Below is a small trained network, with its code and all its weights. Each question gives an input and a class and asks what happens when units are switched off, that is, made to give their printed mean instead of their output.

import numpy as np


def w(rows, s, z=0):
    codes = np.array(rows[::2]) - 128.0
    scale = np.full(codes.shape[1], s)
    scale[-1] = z or s
    return codes * scale


def f(y):
    return np.maximum(y, 0)


def log_softmax(a):
    a = a - a.max(-1, keepdims=True)
    return a - np.log(np.exp(a).sum(-1, keepdims=True))


def net(x, mask):
    res = np.array(x, float).reshape(1, 4) / 4 @ E
    y = f(res @ A[0][:, :-1].T + A[0][:, -1])
    res = res + np.where(mask, y, B[0][:, -1]) @ B[0][:, :-1]
    return log_softmax(res[-1] @ U[:, :-1].T + U[:, -1])


A, B = {}, {}
E = w([
[255,152,79],'x0',
[160,106,237],'x1',
[129,129,130],'x2',
[105,211,169],'x3',
],0.012)
A[0] = w([
[135,245,135,82],'n0',
[253,124,132,153],'n1',
[117,235,166,201],'n2',
[131,66,109,103],'n3',
[58,167,59,217],'n4',
[97,156,23,75],'n5',
[177,182,106,52],'n6',
[71,153,168,112],'n7',
[95,102,129,48],'n8',
[133,172,32,118],'n9',
[157,101,239,253],'n10',
[44,89,118,223],'n11',
[171,143,82,96],'n12',
[173,143,143,109],'n13',
[82,52,186,191],'n14',
[101,194,163,189],'n15',
[112,112,59,75],'n16',
[69,130,158,72],'n17',
[122,73,85,153],'n18',
[76,137,118,141],'n19',
[99,173,136,97],'n20',
[101,183,86,62],'n21',
],0.014,0.0031)
B[0] = w([
[191,16,57,197],'n0',
[120,171,105,230],'n1',
[206,79,102,216],'n2',
[231,10,125,156],'n3',
[159,147,235,198],'n4',
[89,157,205,190],'n5',
[123,165,75,176],'n6',
[152,160,43,189],'n7',
[135,175,1,150],'n8',
[203,138,150,192],'n9',
[149,167,196,248],'n10',
[185,199,66,205],'n11',
[87,197,125,172],'n12',
[84,248,71,167],'n13',
[174,189,117,215],'n14',
[196,118,162,193],'n15',
[152,163,165,163],'n16',
[132,153,47,180],'n17',
[204,119,131,164],'n18',
[213,160,122,167],'n19',
[163,78,121,160],'n20',
[90,116,205,164],'n21',
],0.0069,0.014)
U = w([
[128,211,46,74],'0',
[214,52,97,105],'1',
[136,183,209,114],'2',
[149,146,110,246],'3',
[126,126,114,197],'4',
[8,108,107,92],'5',
[87,77,105,40],'6',
[69,87,110,45],'7',
],0.015,0.011)

Each question gives the input, the list of numbers given to net, and the class t.
The units are the neurons (one row each of A and B). Each row of codes is followed by its name. A weight is (code - 128) times the scale printed after its matrix; where a second scale follows, it is the last column's (A, B and U).
mask holds one flag per neuron, in row order. A switched-off neuron (its flag False) gives its mean, the last column of its row in B, instead of its output. The means were averaged over made-up inputs and are rounded, as every weight is.
A unit's drop is (log p(t) with every unit on - log p(t) with that unit switched off) / (log p(t) with every unit on - log p(t) with every unit switched off).
The circuit of an input: a set's keep is (log p(t) with only the set's units on - log p(t) with every unit switched off) / (log p(t) with every unit on - log p(t) with every unit switched off). Starting from the 12 units with the biggest drops (on a tie, the unit counted first), units are removed one at a time, each time the one whose removal leaves the highest keep (on an exact tie, the one counted first), for as long as the keep stays at least 0.8.
circuit, biggest first: the units of the circuit, biggest drop first
unit that matters most: the unit with the biggest drop
top k neurons: the k neurons with the biggest drops, biggest first
drop when u is switched off: that unit's drop, to one decimal
input [8,8,-3,6], class 0: unit that matters most : n13
input [4,7,-5,-4], class 2: circuit, biggest first : (n10, n0)
input [2,6,2,6], class 1: circuit, biggest first : (n0, n2)
input [5,-8,2,3], class 2: circuit, biggest first : (n5, n4)
input [8,-6,7,-8], class 0: top 2 neurons : (n12, n1)
input [7,4,-2,-5], class 0: circuit, biggest first : (n1, n13)
input [4,-8,8,3], class 2: top 2 neurons : (n5, n4)
input [8,8,0,4], class 0: circuit, biggest first : (n13, n1)
input [-1,2,0,-3], class 4: top 2 neurons : (n0, n2)
input [-8,8,-3,5], class 0: circuit, biggest first : (n7, n17)
input [6,-7,0,8], class 1: top 3 neurons : (n0, n2, n9)
input [-4,-6,6,0], class 2: top 2 neurons : (n4, n5)
input [1,-6,5,-5], class 2: top 2 neurons : (n5, n0)
input [-5,-8,-6,2], class 2: circuit, biggest first : (n4)
input [4,0,8,-4], class 3: drop when n2 is switched off : 0.3
input [-4,-2,-2,7], class 1: drop when n0 is switched off : 0.1
input [-1,-6,-7,7], class 1: drop when n0 is switched off : 0.5
input [0,-5,1,-3], class 2: drop when n0 is switched off : 0.1
